Below are the code and all the weights of a small trained network. Each question names an input and a class and asks about switching units off, where a switched-off unit gives its printed mean instead of its output.

import numpy as np


def w(rows, s, z=0):
    codes = np.array(rows[::2]) - 128.0
    scale = np.full(codes.shape[1], s)
    scale[-1] = z or s
    return codes * scale


def norm(h):
    return h / np.sqrt((h * h).mean(-1, keepdims=True) + 1e-5)


def f(y):
    return np.maximum(y, 0)


def log_softmax(a):
    a = a - a.max(-1, keepdims=True)
    return a - np.log(np.exp(a).sum(-1, keepdims=True))


def net(x, mask):
    res = np.array(x, float).reshape(1, 6) / 4 @ E
    u = 0
    for l in range(4):
        y = f(norm(res) @ A[l][:, :-1].T + A[l][:, -1])
        res = res + np.where(mask[u : u + 16], y, B[l][:, -1]) @ B[l][:, :-1]
        u += 16
    return log_softmax(norm(res)[-1] @ U[:, :-1].T + U[:, -1])


A, B = {}, {}
E = w([
[128,128,128,128,128,129,128,128,128,128,128],'x0',
[210,118,118,202,138,120,219,135,79,71,161],'x1',
[86,134,152,228,107,93,66,119,71,149,73],'x2',
[168,160,163,124,117,208,161,198,140,183,40],'x3',
[85,113,111,129,190,82,128,252,113,164,178],'x4',
[152,131,212,76,180,18,157,114,106,85,43],'x5',
],0.011)
A[0] = w([
[118,126,123,7,127,147,117,127,156,136,148,109],'L0N1',
[118,131,100,141,122,219,90,139,140,144,196,76],'L0N2',
[70,127,134,170,118,107,47,120,136,163,67,84],'L0N3',
[144,128,131,251,123,96,124,146,101,108,98,80],'L0N4',
[151,126,146,113,135,198,147,211,147,151,41,66],'L0N5',
[112,136,130,104,142,104,131,207,126,138,158,38],'L0N6',
[199,120,123,179,137,108,229,134,119,99,158,54],'L0N7',
[153,131,123,125,123,153,147,80,139,101,105,55],'L0N8',
[156,130,147,55,157,40,155,138,121,109,63,52],'L0N9',
[145,130,118,173,125,157,144,135,120,122,157,122],'L0N10',
[179,126,118,42,138,147,212,139,151,100,189,62],'L0N11',
[103,123,122,137,154,82,137,239,127,132,158,48],'L0N12',
[96,119,123,107,144,58,92,69,141,103,225,79],'L0N13',
[81,124,123,31,127,145,57,121,155,155,108,50],'L0N14',
[150,134,133,119,112,179,132,16,136,113,88,64],'L0N15',
[143,127,125,89,123,141,149,127,138,129,154,2],'L0N16',
],0.023,0.0045)
B[0] = w([
[113,192,178,183,229,152,102,99,105,160,113,222],'L0N1',
[55,79,179,174,77,79,196,139,192,110,104,225],'L0N2',
[113,166,169,195,228,180,110,101,101,150,136,224],'L0N3',
[111,113,144,212,207,191,126,104,61,150,131,214],'L0N4',
[114,181,17,97,67,95,182,112,30,140,153,250],'L0N5',
[167,67,125,87,118,103,77,123,157,178,121,196],'L0N6',
[102,234,183,15,149,166,80,168,151,56,158,248],'L0N7',
[174,96,145,100,110,111,96,110,143,160,141,181],'L0N8',
[38,84,152,186,65,114,190,150,214,107,121,251],'L0N9',
[85,153,157,100,121,127,119,141,163,81,122,175],'L0N10',
[126,100,130,253,225,173,122,82,55,164,113,249],'L0N11',
[217,69,154,95,86,106,59,76,171,180,164,225],'L0N12',
[129,182,34,97,58,115,188,124,42,153,128,232],'L0N13',
[132,155,173,33,137,183,90,172,134,17,175,234],'L0N14',
[186,44,118,92,87,87,68,118,165,213,159,232],'L0N15',
[133,126,127,163,151,160,136,138,108,168,100,158],'L0N16',
],0.025,0.017)
A[1] = w([
[143,132,126,110,111,132,145,142,157,128,73,74],'L1N1',
[190,89,87,155,162,65,144,227,133,130,115,65],'L1N2',
[164,167,11,105,53,87,195,135,58,120,97,6],'L1N3',
[132,109,105,143,140,136,147,169,149,113,72,78],'L1N4',
[149,120,103,124,133,111,117,152,129,117,97,61],'L1N5',
[152,122,103,124,139,141,158,161,145,104,100,52],'L1N6',
[156,129,101,126,154,136,172,146,148,128,120,85],'L1N7',
[164,174,5,121,61,62,190,150,78,97,94,19],'L1N8',
[186,98,97,230,233,153,123,144,101,117,43,1],'L1N9',
[60,83,122,191,78,88,192,159,228,68,99,32],'L1N10',
[240,37,91,75,86,78,73,114,213,173,95,37],'L1N11',
[160,121,123,127,125,104,130,141,147,96,113,84],'L1N12',
[146,129,105,136,135,134,143,162,136,105,97,115],'L1N13',
[85,69,134,110,39,81,205,170,193,60,92,73],'L1N14',
[44,78,145,171,48,108,201,169,214,102,90,33],'L1N15',
[93,91,138,170,96,65,207,173,211,74,67,55],'L1N16',
],0.016,0.003)
B[1] = w([
[121,158,138,120,129,96,126,94,135,104,82,129],'L1N1',
[122,91,155,81,96,140,98,86,114,131,129,128],'L1N2',
[111,230,120,78,81,136,152,140,59,147,102,213],'L1N3',
[142,129,170,102,130,110,159,136,95,119,157,129],'L1N4',
[128,136,122,84,103,173,133,100,130,147,125,128],'L1N5',
[134,132,117,85,145,156,149,128,114,158,148,128],'L1N6',
[113,137,155,161,116,85,105,159,83,111,110,128],'L1N7',
[75,191,83,105,123,125,100,71,48,108,91,193],'L1N8',
[91,181,160,159,182,156,119,116,72,171,162,205],'L1N9',
[104,106,255,157,124,42,214,125,155,129,109,221],'L1N10',
[190,113,193,75,157,82,39,169,102,217,192,254],'L1N11',
[137,122,123,139,131,137,143,116,132,147,136,128],'L1N12',
[122,113,109,140,122,117,139,125,136,139,121,128],'L1N13',
[129,126,120,229,221,164,129,121,74,132,81,208],'L1N14',
[94,64,152,189,116,73,222,126,252,110,187,248],'L1N15',
[56,192,198,171,72,148,145,83,230,128,189,185],'L1N16',
],0.019,0.0093)
A[2] = w([
[156,126,111,149,132,104,144,155,166,101,121,53],'L2N1',
[159,156,46,119,86,89,156,100,82,79,90,57],'L2N2',
[232,48,89,91,83,84,52,142,174,186,115,4],'L2N3',
[158,132,122,86,146,145,109,169,127,59,106,75],'L2N4',
[140,106,103,162,137,121,107,119,125,77,71,66],'L2N5',
[131,156,7,82,49,109,164,131,67,121,119,86],'L2N6',
[151,124,118,120,142,129,132,134,134,128,112,72],'L2N7',
[121,161,46,99,96,104,161,138,75,121,124,94],'L2N8',
[146,160,134,50,137,178,87,205,156,10,119,5],'L2N9',
[143,142,123,79,159,140,121,149,152,49,104,70],'L2N10',
[120,152,66,116,82,145,131,131,124,142,120,73],'L2N11',
[164,103,90,191,201,167,139,129,111,104,102,44],'L2N12',
[153,140,92,108,121,109,141,136,125,113,100,98],'L2N13',
[194,45,103,88,97,102,69,158,154,153,161,42],'L2N14',
[152,130,113,123,111,139,130,141,148,102,112,99],'L2N15',
[117,158,65,114,49,152,132,140,103,133,60,128],'L2N16',
],0.02,0.0032)
B[2] = w([
[122,102,129,123,118,143,167,142,127,116,104,135],'L2N1',
[133,198,48,126,109,122,134,140,81,176,182,176],'L2N2',
[139,40,201,65,101,127,10,180,121,254,191,254],'L2N3',
[123,82,132,126,156,71,184,164,119,76,136,151],'L2N4',
[108,99,134,137,133,107,107,143,113,140,151,128],'L2N5',
[114,200,58,152,30,94,166,112,77,163,147,233],'L2N6',
[133,113,118,125,138,113,108,132,140,120,132,128],'L2N7',
[145,134,89,185,35,57,125,151,95,92,70,215],'L2N8',
[117,199,197,43,162,85,159,253,100,125,128,207],'L2N9',
[171,120,150,69,137,147,138,215,132,110,138,157],'L2N10',
[109,157,66,132,113,90,131,99,125,110,165,170],'L2N11',
[152,103,141,194,144,100,96,178,97,129,31,179],'L2N12',
[117,131,87,118,144,130,159,146,123,121,122,137],'L2N13',
[163,58,149,109,97,98,70,101,125,160,51,239],'L2N14',
[111,105,101,117,124,122,125,161,116,158,117,128],'L2N15',
[174,192,102,151,131,38,99,66,66,91,200,183],'L2N16',
],0.025,0.0097)
A[3] = w([
[140,121,127,132,120,114,205,73,229,92,71,56],'L3N1',
[136,158,38,105,85,138,168,104,104,115,128,104],'L3N2',
[149,137,104,155,126,123,160,128,213,142,114,102],'L3N3',
[155,122,94,126,159,129,139,151,152,127,130,91],'L3N4',
[133,79,80,117,145,94,125,113,116,74,110,68],'L3N5',
[211,3,88,73,68,126,107,78,175,165,137,58],'L3N6',
[92,112,108,147,84,155,147,102,198,83,146,81],'L3N7',
[117,148,140,42,148,215,72,171,146,11,146,49],'L3N8',
[87,89,137,157,71,120,164,107,164,70,135,71],'L3N9',
[117,164,138,55,168,120,117,221,171,100,89,99],'L3N10',
[141,176,119,12,188,168,131,159,188,61,113,59],'L3N11',
[150,75,84,170,250,219,150,69,102,139,105,78],'L3N12',
[158,103,83,244,234,208,98,117,112,95,52,3],'L3N13',
[149,121,112,105,178,97,143,165,126,107,134,88],'L3N14',
[183,123,109,107,128,151,140,72,164,91,79,93],'L3N15',
[135,115,95,104,153,156,166,156,143,145,126,62],'L3N16',
],0.019,0.003)
B[3] = w([
[99,57,90,134,97,181,186,168,157,127,157,179],'L3N1',
[171,117,4,140,100,137,96,82,235,58,90,197],'L3N2',
[95,87,102,98,103,168,162,138,125,75,103,155],'L3N3',
[132,127,152,132,121,129,133,127,104,134,115,128],'L3N4',
[145,140,95,103,148,183,158,110,160,152,121,128],'L3N5',
[144,126,111,23,128,135,32,124,179,160,33,246],'L3N6',
[106,77,160,104,118,73,197,118,134,160,100,175],'L3N7',
[193,126,92,68,105,118,170,189,150,34,117,224],'L3N8',
[184,65,64,139,108,173,158,157,226,119,115,201],'L3N9',
[213,96,118,108,156,141,175,98,90,69,212,203],'L3N10',
[152,129,152,93,117,134,139,205,62,39,181,199],'L3N11',
[138,154,101,202,213,130,105,165,133,75,12,221],'L3N12',
[127,148,135,159,250,177,126,43,106,175,84,225],'L3N13',
[117,139,152,131,109,184,114,121,149,117,155,149],'L3N14',
[86,149,167,145,119,51,92,168,99,144,150,128],'L3N15',
[130,113,140,137,144,126,132,108,126,131,126,129],'L3N16',
],0.026,0.012)
U = w([
[112,142,163,234,253,174,102,98,87,160,54,252],'0',
[168,54,171,64,91,92,20,124,156,231,113,34],'1',
[68,51,170,188,86,113,224,136,224,131,130,130],'2',
[125,196,25,154,54,91,136,98,76,128,118,60],'3',
[172,144,178,72,165,148,139,197,97,40,160,121],'4',
],0.014,0.0011)

Each question gives the input, the list of numbers given to net, and the class t.
The units are the neurons (one row each of A and B). Each row of codes is followed by its name. A weight is (code - 128) times the scale printed after its matrix; where a second scale follows, it is the last column's (A, B and U).
mask holds one flag per neuron, layer by layer. A switched-off neuron (its flag False) gives its mean, the last column of its row in B, instead of its output. The means were averaged over made-up inputs and are rounded, as every weight is.
A unit's drop is (log p(t) with every unit on - log p(t) with that unit switched off) / (log p(t) with every unit on - log p(t) with every unit switched off).
The circuit of an input: a set's keep is (log p(t) with only the set's units on - log p(t) with every unit switched off) / (log p(t) with every unit on - log p(t) with every unit switched off). Starting from the 12 units with the biggest drops (on a tie, the unit counted first), units are removed one at a time, each time the one whose removal leaves the highest keep (on an exact tie, the one counted first), for as long as the keep stays at least 0.8.
circuit, biggest first: the units of the circuit, biggest drop first
top k neurons: the k neurons with the biggest drops, biggest first
top k neurons in layer l: the k neurons of layer l with the biggest drops, biggest first
input [-2,-8,-1,2,3,2], class 4: top neuron : L0N14
input [8,7,6,-2,5,-4], class 4: top 3 neurons in layer 0 : L0N7; L0N11; L0N10
input [-3,7,7,-3,-7,6], class 0: top 4 neurons in layer 0 : L0N14; L0N4; L0N12; L0N6
input [-6,-2,0,-6,-3,6], class 2: top 2 neurons in layer 1 : L1N15; L1N10
input [4,4,-8,1,1,7], class 0: top 2 neurons : L0N11; L0N2
input [-3,7,3,2,6,6], class 4: top 2 neurons : L0N7; L0N2
input [-7,-8,-1,-3,4,-5], class 4: top 2 neurons : L0N14; L0N9
input [-2,-4,-8,2,8,-6], class 0: top 2 neurons : L0N1; L0N11
input [2,1,8,0,-7,-1], class 0: top 2 neurons : L0N4; L0N3
input [-3,8,4,-7,0,4], class 4: top 4 neurons : L0N7; L0N5; L0N4; L2N9
input [-5,-6,4,8,6,3], class 3: top 2 neurons in layer 0 : L0N5; L0N15
input [0,6,6,-8,-4,4], class 3: top 2 neurons : L0N13; L0N11
input [7,8,-7,-2,8,2], class 1: top 4 neurons : L0N12; L0N6; L0N4; L0N3
input [1,-2,-3,0,6,-7], class 2: top 2 neurons : L0N2; L0N15
input [-3,-7,-4,-2,-1,-7], class 2: circuit, biggest first : L0N2
input [-4,-3,5,-7,-7,8], class 2: top 2 neurons : L0N9; L0N12
input [-7,8,2,6,6,7], class 4: top 4 neurons : L0N7; L0N2; L0N15; L0N13
input [7,-6,-3,-1,4,-4], class 4: top 2 neurons : L0N14; L0N9
input [-5,-8,-5,2,-7,4], class 4: top 3 neurons : L0N14; L0N12; L0N1
input [-5,4,-1,-2,2,8], class 2: circuit, biggest first : L0N9
input [-7,7,5,2,-4,5], class 4: top 3 neurons : L0N7; L0N11; L0N2
input [0,7,-4,6,4,-2], class 4: top 4 neurons in layer 0 : L0N7; L0N13; L0N10; L0N11
input [8,-7,-7,1,5,-4], class 0: top 3 neurons in layer 0 : L0N11; L0N7; L0N1
input [-6,-3,-4,-6,0,7], class 2: top 2 neurons in layer 0 : L0N9; L0N5
input [4,2,-2,-5,-4,4], class 3: top 3 neurons in layer 0 : L0N13; L0N2; L0N12
input [-8,1,2,8,-1,8], class 2: top 3 neurons in layer 1 : L1N15; L1N10; L1N16
input [-6,-8,-1,2,-3,-4], class 4: circuit, biggest first : L0N14
input [-7,-6,-7,3,-6,2], class 0: top 3 neurons in layer 0 : L0N1; L0N7; L0N11
input [-5,4,7,-5,0,5], class 0: top 2 neurons in layer 0 : L0N4; L0N5
input [-8,8,-8,-7,-1,8], class 0: top 3 neurons in layer 0 : L0N14; L0N11; L0N5
